Below is a small trained network, with its code and all its weights. Each question gives an input and a class and asks what happens when units are switched off, that is, made to give their printed mean instead of their output.

import numpy as np


def w(rows, s, z=0):
    codes = np.array(rows[::2]) - 128.0
    scale = np.full(codes.shape[1], s)
    scale[-1] = z or s
    return codes * scale


def norm(h):
    return h / np.sqrt((h * h).mean(-1, keepdims=True) + 1e-5)


def f(y):
    return y / 2 * (1 + np.tanh(0.7978845608 * (y + 0.044715 * y**3)))


def log_softmax(a):
    a = a - a.max(-1, keepdims=True)
    return a - np.log(np.exp(a).sum(-1, keepdims=True))


def net(x, mask):
    res = np.array(x, float).reshape(1, 5) / 4 @ E
    u = 0
    for l in range(2):
        y = f(norm(res) @ A[l][:, :-1].T + A[l][:, -1])
        res = res + np.where(mask[u : u + 9], y, B[l][:, -1]) @ B[l][:, :-1]
        u += 9
    return log_softmax(norm(res)[-1] @ U[:, :-1].T + U[:, -1])


A, B = {}, {}
E = w([
[149,43,117,220,174,129,104],'x0',
[140,142,107,195,2,128,71],'x1',
[79,23,237,82,67,142,122],'x2',
[128,130,132,125,129,132,127],'x3',
[203,69,32,66,114,135,77],'x4',
],0.0029)
A[0] = w([
[161,96,45,90,80,133,118,87],'L0N0',
[94,194,178,206,114,129,152,51],'L0N1',
[152,143,121,222,18,137,106,10],'L0N2',
[109,72,183,122,70,136,116,62],'L0N3',
[140,213,67,192,152,129,116,62],'L0N4',
[147,66,118,254,130,118,102,18],'L0N5',
[128,216,131,75,50,118,119,45],'L0N6',
[140,124,149,111,200,144,142,12],'L0N7',
[141,125,150,111,200,144,141,9],'L0N8',
],0.0095,0.0015)
B[0] = w([
[151,152,220,206,165,110,58,194],'L0N0',
[200,101,162,184,173,131,18,236],'L0N1',
[29,155,98,39,153,21,84,254],'L0N2',
[193,146,108,136,28,97,190,210],'L0N3',
[184,131,119,145,14,100,203,250],'L0N4',
[106,149,138,104,200,248,205,232],'L0N5',
[87,112,106,120,223,225,203,219],'L0N6',
[72,165,91,92,132,99,95,161],'L0N7',
[71,164,91,92,132,99,95,160],'L0N8',
],0.012,0.0054)
A[1] = w([
[100,76,107,107,174,254,169,27],'L1N0',
[86,47,185,93,76,162,120,103],'L1N1',
[105,80,165,98,138,137,103,111],'L1N2',
[173,83,112,146,8,116,192,33],'L1N3',
[158,82,185,192,135,142,26,23],'L1N4',
[176,97,179,162,159,102,49,50],'L1N5',
[84,40,193,103,75,148,122,69],'L1N6',
[105,80,156,107,126,134,115,104],'L1N7',
[39,127,70,72,118,63,79,6],'L1N8',
],0.0097,0.0025)
B[1] = w([
[114,103,126,109,177,219,201,224],'L1N0',
[146,214,98,185,180,101,153,122],'L1N1',
[140,201,95,151,118,102,141,138],'L1N2',
[201,95,100,122,9,102,167,253],'L1N3',
[127,108,194,183,132,121,58,186],'L1N4',
[180,120,175,173,151,150,97,185],'L1N5',
[140,217,72,182,143,132,164,120],'L1N6',
[152,170,104,137,139,113,136,121],'L1N7',
[57,110,86,69,138,77,57,247],'L1N8',
],0.016,0.0053)
U = w([
[22,172,61,46,165,23,51,117],'0',
[220,165,71,161,2,78,224,112],'1',
[99,117,132,111,227,254,229,105],'2',
[187,131,242,238,175,121,1,96],'3',
[129,78,142,107,119,132,121,251],'4',
[115,57,148,101,100,141,124,2],'5',
],0.0064,0.0081)

Each question gives the input, the list of numbers given to net, and the class t.
The units are the neurons (one row each of A and B). Each row of codes is followed by its name. A weight is (code - 128) times the scale printed after its matrix; where a second scale follows, it is the last column's (A, B and U).
mask holds one flag per neuron, layer by layer. A switched-off neuron (its flag False) gives its mean, the last column of its row in B, instead of its output. The means were averaged over made-up inputs and are rounded, as every weight is.
A unit's drop is (log p(t) with every unit on - log p(t) with that unit switched off) / (log p(t) with every unit on - log p(t) with every unit switched off).
The circuit of an input: a set's keep is (log p(t) with only the set's units on - log p(t) with every unit switched off) / (log p(t) with every unit on - log p(t) with every unit switched off). Starting from the 12 units with the biggest drops (on a tie, the unit counted first), units are removed one at a time, each time the one whose removal leaves the highest keep (on an exact tie, the one counted first), for as long as the keep stays at least 0.8.
units of the circuit, in order: the units of the circuit, biggest drop first
top k neurons: the k neurons with the biggest drops, biggest first
k most important neurons of layer l: the k neurons of layer l with the biggest drops, biggest first
input [-1,0,8,7,-8], class 1: units of the circuit, in order -> (L0N3)
input [-2,-5,-6,1,2], class 1: 2 most important neurons of layer 0 -> (L0N4, L0N2)
input [4,-1,6,-6,-7], class 3: top 3 neurons -> (L0N1, L0N4, L1N4)
input [-7,-3,-6,-2,7], class 2: units of the circuit, in order -> (L1N3, L0N2)
input [-7,3,6,-4,1], class 2: top 2 neurons -> (L0N6, L0N4)
input [5,1,6,-5,7], class 3: top 3 neurons -> (L0N0, L0N4, L0N6)
input [5,-4,4,2,-3], class 2: top 3 neurons -> (L0N2, L0N4, L1N0)
input [1,5,0,2,-5], class 0: 3 most important neurons of layer 0 -> (L0N2, L0N0, L0N5)
input [-8,-8,-5,5,-6], class 0: 3 most important neurons of layer 0 -> (L0N5, L0N8, L0N7)
input [6,3,8,8,-4], class 1: 2 most important neurons of layer 0 -> (L0N3, L0N6)
input [-7,8,0,4,8], class 0: top 4 neurons -> (L0N2, L0N1, L0N5, L0N6)
input [-3,-5,7,2,-6], class 1: 3 most important neurons of layer 0 -> (L0N2, L0N3, L0N0)
input [-5,-6,-6,0,-7], class 3: 3 most important neurons of layer 1 -> (L1N3, L1N8, L1N0)
input [-6,4,0,-6,-7], class 3: units of the circuit, in order -> (L0N1)
input [6,-6,7,0,7], class 1: top 2 neurons -> (L0N2, L0N1)
input [-5,6,5,1,0], class 0: 4 most important neurons of layer 0 -> (L0N2, L0N4, L0N5, L0N6)
input [7,-2,8,-3,6], class 1: 3 most important neurons of layer 0 -> (L0N3, L0N6, L0N1)
input [7,5,-6,-7,0], class 2: 2 most important neurons of layer 0 -> (L0N5, L0N3)
input [2,6,-5,6,-4], class 0: top 2 neurons -> (L0N2, L0N3)
input [6,-2,-3,3,4], class 2: top 2 neurons -> (L0N5, L0N1)
input [5,6,-1,2,4], class 0: top 2 neurons -> (L0N2, L0N6)
input [8,-3,-8,-3,0], class 1: units of the circuit, in order -> (L0N4)
input [4,2,3,-6,6], class 3: top 2 neurons -> (L0N0, L0N6)
input [3,-4,3,3,-5], class 3: top 3 neurons -> (L0N2, L0N1, L0N4)
input [3,-4,-3,3,5], class 3: 2 most important neurons of layer 0 -> (L0N0, L0N2)
input [-7,-5,-7,-2,-4], class 1: 2 most important neurons of layer 1 -> (L1N0, L1N8)
input [1,0,-1,-3,-5], class 3: top neuron -> (L0N1)
input [1,6,4,6,-7], class 3: top 2 neurons -> (L0N1, L1N5)
input [8,-1,7,8,2], class 2: top 2 neurons -> (L0N5, L0N4)
